Below are the code and all the weights of a small trained network. Each question names an input and a target symbol and asks about switching units off, where a switched-off unit gives its printed mean instead of its output.

import numpy as np


def w(rows, s, z=0):
    codes = np.array(rows[::2]) - 128.0
    scale = np.full(codes.shape[1], s)
    scale[-1] = z or s
    return codes * scale


def f(y):
    return np.maximum(y, 0)


def softmax(a):
    e = np.exp(a - a.max(-1, keepdims=True))
    return e / e.sum(-1, keepdims=True)


def log_softmax(a):
    a = a - a.max(-1, keepdims=True)
    return a - np.log(np.exp(a).sum(-1, keepdims=True))


def net(x, mask):
    ids = ['ΔΘΞαβγεζηλ'.index(c) for c in x.split()]
    T = len(ids)
    res = E[ids] + P[:T]
    q, k, v = (res @ M[0].T for M in (Q, K, V))
    z = softmax(np.where(np.tri(T) > 0, q @ k.T / 3**0.5, -1e9)) @ v
    res = res + np.where(mask[0], z, O[0][:, -1]) @ O[0][:, :-1]
    y = f(res @ A[0][:, :-1].T + A[0][:, -1])
    res = res + np.where(mask[1:17], y, B[0][:, -1]) @ B[0][:, :-1]
    return log_softmax(res[-1] @ U[:, :-1].T + U[:, -1])


Q, K, V, O, A, B = {}, {}, {}, {}, {}, {}
E = w([
[147,112,121,180,212],'Δ',
[184,64,128,183,73],'Θ',
[73,90,59,179,106],'Ξ',
[133,143,142,108,219],'α',
[72,117,108,128,211],'β',
[51,110,77,174,188],'γ',
[129,79,80,195,157],'ε',
[253,94,123,164,162],'ζ',
[130,105,133,106,120],'η',
[114,150,110,191,121],'λ',
],0.016)
P = w([
[103,94,254,59,105],'0',
[110,116,179,198,150],'1',
[89,113,160,184,175],'2',
[89,112,140,180,190],'3',
[124,89,137,185,168],'4',
[119,97,116,182,161],'5',
[151,92,118,168,168],'6',
[166,104,111,159,163],'7',
[161,106,106,142,177],'8',
[164,109,101,156,178],'9',
[164,120,89,168,166],'10',
[207,121,101,148,173],'11',
],0.013)
Q[0] = w([
[67,109,174,120,61],'H1',
[118,182,141,121,55],'H1',
[62,225,72,9,1],'H1',
],0.011)
K[0] = w([
[149,141,144,132,177],'H1',
[145,135,69,174,126],'H1',
[186,185,1,214,157],'H1',
],0.017)
V[0] = w([
[209,49,75,99,138],'H1',
[92,39,100,252,144],'H1',
[131,159,181,171,232],'H1',
],0.023)
O[0] = w([
[104,253,120,81,120,117],'H1',
[167,157,203,100,241,165],'H1',
[204,190,162,228,106,249],'H1',
],0.018,0.011)
A[0] = w([
[162,91,86,67,60,129],'N1',
[108,173,189,81,51,85],'N2',
[147,177,210,114,150,147],'N3',
[186,74,52,99,115,57],'N4',
[118,86,254,150,96,31],'N5',
[138,52,190,146,160,194],'N6',
[174,151,54,115,196,190],'N7',
[107,140,128,27,144,188],'N8',
[112,152,115,170,225,131],'N9',
[117,53,131,118,178,45],'N10',
[58,180,106,123,150,159],'N11',
[101,120,194,80,154,132],'N12',
[25,157,130,163,68,186],'N13',
[208,115,71,104,143,253],'N14',
[162,193,113,106,160,190],'N15',
[141,48,126,158,141,181],'N16',
],0.0089,0.0039)
B[0] = w([
[69,127,101,81,167,145],'N1',
[126,58,198,85,156,151],'N2',
[187,62,190,78,82,249],'N3',
[122,177,183,172,138,159],'N4',
[160,38,99,108,115,200],'N5',
[13,177,113,225,169,251],'N6',
[86,160,36,198,88,201],'N7',
[161,20,49,165,108,163],'N8',
[167,73,133,102,57,255],'N9',
[148,200,217,15,39,190],'N10',
[198,75,220,142,111,163],'N11',
[77,110,157,128,236,181],'N12',
[150,80,183,12,145,184],'N13',
[68,211,128,89,96,184],'N14',
[38,121,144,254,140,220],'N15',
[95,85,111,50,103,221],'N16',
],0.0092,0.02)
U = w([
[3,164,136,207,53,210],'Δ',
[59,103,170,181,54,178],'Θ',
[73,168,91,114,44,91],'Ξ',
[155,117,54,143,164,254],'α',
[12,187,146,145,144,3],'β',
[43,238,167,165,48,181],'γ',
[81,192,149,215,216,60],'ε',
[130,144,88,148,23,37],'ζ',
[10,187,77,234,86,211],'η',
[189,155,104,190,117,65],'λ',
],0.005,0.0046)

Each question gives the input, a string of symbols that net reads in full, and the target symbol t.
The units are the heads (3 rows each of Q, K, V and O) and the neurons (one row each of A and B). Each row of codes is followed by its name. A weight is (code - 128) times the scale printed after its matrix; where a second scale follows, it is the last column's (O, A, B and U).
mask holds one flag per unit, heads first, then neurons. A switched-off unit (its flag False) gives its mean, the last column of its rows in O or B, instead of its output. The means were averaged over made-up inputs and are rounded, as every weight is.
A unit's drop is (log p(t) with every unit on - log p(t) with that unit switched off) / (log p(t) with every unit on - log p(t) with every unit switched off).
The circuit of an input: a set's keep is (log p(t) with only the set's units on - log p(t) with every unit switched off) / (log p(t) with every unit on - log p(t) with every unit switched off). Starting from the 12 units with the biggest drops (on a tie, the unit counted first), units are removed one at a time, each time the one whose removal leaves the highest keep (on an exact tie, the one counted first), for as long as the keep stays at least 0.8.
units of the circuit, in order: the units of the circuit, biggest drop first
most important unit: the unit with the biggest drop
k most important neurons: the k neurons with the biggest drops, biggest first
drop of u: that unit's drop, to one decimal
input Θ Θ Ξ Ξ β Δ Δ, target α: units of the circuit, in order => H1; N8
input β β β α ζ η Ξ η ζ ε ε ζ, target η: most important unit => N3
input η λ α ζ, target Ξ: units of the circuit, in order => H1; N15; N1
input ε Δ γ, target ε: 2 most important neurons => N12; N16
input α γ ζ η Δ, target ζ: units of the circuit, in order => H1; N6
input β α Ξ ε, target η: units of the circuit, in order => N3; N6; H1
input Θ η ζ, target α: 2 most important neurons => N8; N6
input α Ξ β β γ β γ, target ζ: 3 most important neurons => N6; N15; N13
input λ λ α Δ ζ η β Ξ η ζ, target Δ: 2 most important neurons => N6; N3
input Ξ λ γ ε λ ε ζ α Δ α, target β: units of the circuit, in order => H1; N12
input ζ Ξ β, target γ: 4 most important neurons => N5; N8; N9; N16
input ε η α, target ε: 2 most important neurons => N12; N16
input η η α β Δ Δ γ β, target Ξ: 3 most important neurons => N6; N15; N13
input β ζ ε Δ ζ Δ β ε ζ γ Θ, target η: units of the circuit, in order => N3; N9; H1
input α ζ ε Δ Δ γ ζ ζ Ξ Θ Δ ζ, target ζ: units of the circuit, in order => H1
input Θ η α Ξ, target α: units of the circuit, in order => H1; N8; N6
input Ξ ζ Ξ ε γ Ξ η, target β: 3 most important neurons => N12; N6; N10
input α ζ η γ Ξ ζ λ, target ζ: 3 most important neurons => N6; N15; N13
input λ λ Θ λ λ α Ξ Ξ Ξ λ ζ ζ, target Δ: drop of N6 => 0.6
input Ξ Θ Θ ε λ α λ ζ ε, target β: drop of N12 => 0.2
input Δ γ Ξ ε α ζ λ λ, target λ: drop of H1 => 0.5
input ε Δ γ ζ Ξ Δ ζ Ξ ε Δ ε Θ, target ε: units of the circuit, in order => H1
